81  116  126  114  96
214  107  97  90  145
106  129  125  136  160
118  61  114  125  138
->
116  126
107  97

72  72  127  110  145
210  173  56  109  108
75  72  89  64  164
->
72  127
173  56

118  66  129  128
183  136  62  115
->
66  129
136  62

124  118  132  202
146  72  55  130
93  84  103  138
->
118  132
72  55

149  159  143  154
140  144  157  141
156  148  195  147
->
159  143
144  157

70  139  153  142
192  60  103  95
113  109  110  134
->
139  153
60  103

91  192  104
204  78  143
133  143  177
123  157  86
->
192  104
78  143

191  68  61  167  83
113  172  81  134  107
143  81  60  200  121
99  64  167  155  197
->
68  61
172  81
---
94  143  119  66  127  211  117  161  121  130  128  128
77  130  121  125  115  214  110  148  131  125  105  131
77  164  116  131  172  119  133  84  154  123  124  144
->
77  130  121  125  115  214  110  148  131  125  105  131
94  143  119  66  127  211  117  161  121  130  128  128
77  164  116  131  172  119  133  84  154  123  124  144

145  117  127  129
95  58  137  113
121  175  93  93
159  70  157  126
140  111  119  105
125  135  102  132
120  136  140  141
166  96  80  132
->
159  70  157  126
120  136  140  141
95  58  137  113
145  117  127  129
140  111  119  105
125  135  102  132
121  175  93  93
166  96  80  132

123  100  117  91  134  55  132
124  99  113  90  137  56  132
129  95  99  85  146  62  130
126  97  105  87  141  58  130
121  103  124  94  130  54  132
->
121  103  124  94  130  54  132
123  100  117  91  134  55  132
124  99  113  90  137  56  132
126  97  105  87  141  58  130
129  95  99  85  146  62  130

139  94  130  138  96
107  128  98  188  93
165  134  73  113  128
135  170  129  151  120
104  146  102  116  104
161  52  99  118  83
204  88  82  64  77
100  109  165  141  137
90  163  95  153  150
->
100  109  165  141  137
139  94  130  138  96
135  170  129  151  120
104  146  102  116  104
161  52  99  118  83
107  128  98  188  93
90  163  95  153  150
204  88  82  64  77
165  134  73  113  128

153  141  127  122  130  147  129
94  107  162  170  157  108  158
159  136  146  138  151  140  150
96  99  164  169  160  108  160
83  88  179  186  173  101  173
74  82  189  199  182  99  183
143  152  105  107  104  157  104
->
74  82  189  199  182  99  183
83  88  179  186  173  101  173
96  99  164  169  160  108  160
94  107  162  170  157  108  158
159  136  146  138  151  140  150
153  141  127  122  130  147  129
143  152  105  107  104  157  104

174  80  84  81  73  93  82  163  80  83  178  76  177  76  175
160  69  71  77  72  79  77  163  87  75  177  68  182  66  178
184  81  87  92  89  75  89  181  93  72  76  87  181  80  177
->
184  81  87  92  89  75  89  181  93  72  76  87  181  80  177
174  80  84  81  73  93  82  163  80  83  178  76  177  76  175
160  69  71  77  72  79  77  163  87  75  177  68  182  66  178

97  83  130  168  120  127
100  118  166  141  133  118
116  137  132  144  145  101
91  119  157  139  130  142
111  109  137  158  139  103
136  163  131  112  168  64
117  126  167  126  140  94
86  115  162  151  126  145
->
117  126  167  126  140  94
100  118  166  141  133  118
86  115  162  151  126  145
91  119  157  139  130  142
111  109  137  158  139  103
116  137  132  144  145  101
136  163  131  112  168  64
97  83  130  168  120  127
---
149  106  103
150  71  119
198  90  124
143  143  139
178  119  103
->
71  119
90  124

162  104  191  88  89
179  160  172  148  100
137  98  162  79  77
->
160  172
98  162

124  81  90  100  120
121  108  112  113  112
135  135  132  127  136
141  212  203  178  142
146  155  151  144  155
->
108  112
135  132

82  174  70
196  70  185
185  77  162
->
70  185
77  162

159  165  108  121
62  63  193  118
100  96  159  144
163  158  103  151
116  118  127  115
->
63  193
96  159

138  169  148  207  148
115  149  141  183  136
130  110  80  88  93
->
149  141
110  80

134  132  98  106
125  126  116  106
137  120  64  127
->
126  116
120  64
---
41  116  114
51  113  119
->
116  114
113  119

128  132  124  123
130  125  133  129
143  71  157  115
210  167  147  112
->
132  124
125  133

75  59  93  213
139  42  111  105
72  101  135  148
->
59  93
42  111

152  95  189
67  99  118
->
95  189
99  118

132  138  138  103
131  148  148  79
131  161  161  56
128  158  158  62
132  153  153  79
->
138  138
148  148

95  155  170  197
132  141  168  119
135  135  117  120
->
155  170
141  168

99  136  94
74  197  134
167  129  109
98  155  72
50  95  116
->
136  94
197  134

129  100  55  186  166
130  131  134  131  128
131  130  133  131  129
85  78  179  135  160
->
100  55
131  134
---
177  125  63  131  128  107  129  127
125  126  142  131  128  84  129  127
178  131  100  129  129  141  128  130
145  124  203  128  127  124  128  126
70  127  95  126  127  160  127  128
198  125  46  130  127  118  128  128
->
177  125  63  131  128  107  129  127
178  131  100  129  129  141  128  130
70  127  95  126  127  160  127  128

139  112  101
51  98  161
164  197  172
->
139  112  101
164  197  172

145  156  96  130  74  128  86  147  176  138  183  164  153
152  76  104  118  140  187  193  159  116  83  130  93  170
181  137  115  129  103  135  124  159  159  97  177  141  129
134  148  137  175  141  115  104  96  163  151  106  158  115
111  137  123  102  125  106  132  135  149  94  121  135  129
159  157  103  133  89  140  95  141  170  125  173  149  151
->
145  156  96  130  74  128  86  147  176  138  183  164  153
181  137  115  129  103  135  124  159  159  97  177  141  129
111  137  123  102  125  106  132  135  149  94  121  135  129

115  141  79  102  142
114  170  104  214  82
115  182  106  81  204
114  125  103  52  69
115  148  164  106  95
115  161  137  109  79
114  160  141  110  78
115  158  143  109  78
115  179  108  84  208
->
115  141  79  102  142
115  182  106  81  204
115  148  164  106  95
114  160  141  110  78
115  179  108  84  208

124  125
153  188
127  184
107  112
114  119
46  68
111  133
153  112
132  147
161  127
->
124  125
127  184
114  119
111  133
132  147

111  124  137  131
97  124  144  135
127  143  120  146
142  118  154  60
->
111  124  137  131
127  143  120  146
---
120  95
207  189
80  56
182  129
->
207  189
182  129

158  120  115  119  124  94  128
138  145  132  134  129  145  134
127  128  136  134  122  116  135
135  109  148  123  120  115  119
118  128  151  145  122  124  134
113  131  156  158  191  149  164
107  126  122  140  133  126  104
126  129  128  134  132  126  134
119  117  124  126  116  127  154
44  157  148  173  170  139  178
91  104  128  138  159  140  122
132  133  131  129  127  132  132
->
138  145  132  134  129  145  134
135  109  148  123  120  115  119
113  131  156  158  191  149  164
126  129  128  134  132  126  134
44  157  148  173  170  139  178
132  133  131  129  127  132  132

144  135  135  192
147  163  163  172
137  201  201  144
149  140  140  189
127  205  205  140
140  150  150  181
->
147  163  163  172
149  140  140  189
140  150  150  181

102  154  148  176  121  149  117  117  187
84  160  143  160  136  132  93  134  155
75  111  115  133  149  131  110  128  128
97  136  108  139  129  98  130  118  140
161  91  92  122  147  157  179  105  82
177  61  97  101  143  167  155  150  89
145  85  103  89  117  84  118  190  134
124  160  133  147  107  98  121  127  163
159  162  168  119  114  137  139  95  110
->
84  160  143  160  136  132  93  134  155
97  136  108  139  129  98  130  118  140
177  61  97  101  143  167  155  150  89
124  160  133  147  107  98  121  127  163

57  135  197  109  184  184  117
83  168  156  130  157  149  84
82  136  172  178  165  141  59
76  87  184  120  188  173  125
64  92  185  165  204  162  63
68  168  165  131  173  157  71
->
83  168  156  130  157  149  84
76  87  184  120  188  173  125
68  168  165  131  173  157  71

165  108  95  60  167  140  136  83  160  116  164
187  104  154  134  153  147  167  152  62  88  205
140  165  169  124  163  43  88  128  143  198  121
89  69  123  114  172  126  139  75  162  189  84
125  199  61  95  78  123  109  194  148  105  129
169  144  95  81  101  103  116  92  177  81  158
80  93  119  138  162  121  199  108  123  151  87
->
187  104  154  134  153  147  167  152  62  88  205
89  69  123  114  172  126  139  75  162  189  84
169  144  95  81  101  103  116  92  177  81  158

89  78  183
122  112  151
127  137  130
156  153  120
118  106  125
128  117  103
163  151  42
170  167  123
130  155  116
99  96  105
203  201  133
162  160  121
->
122  112  151
156  153  120
128  117  103
170  167  123
99  96  105
162  160  121
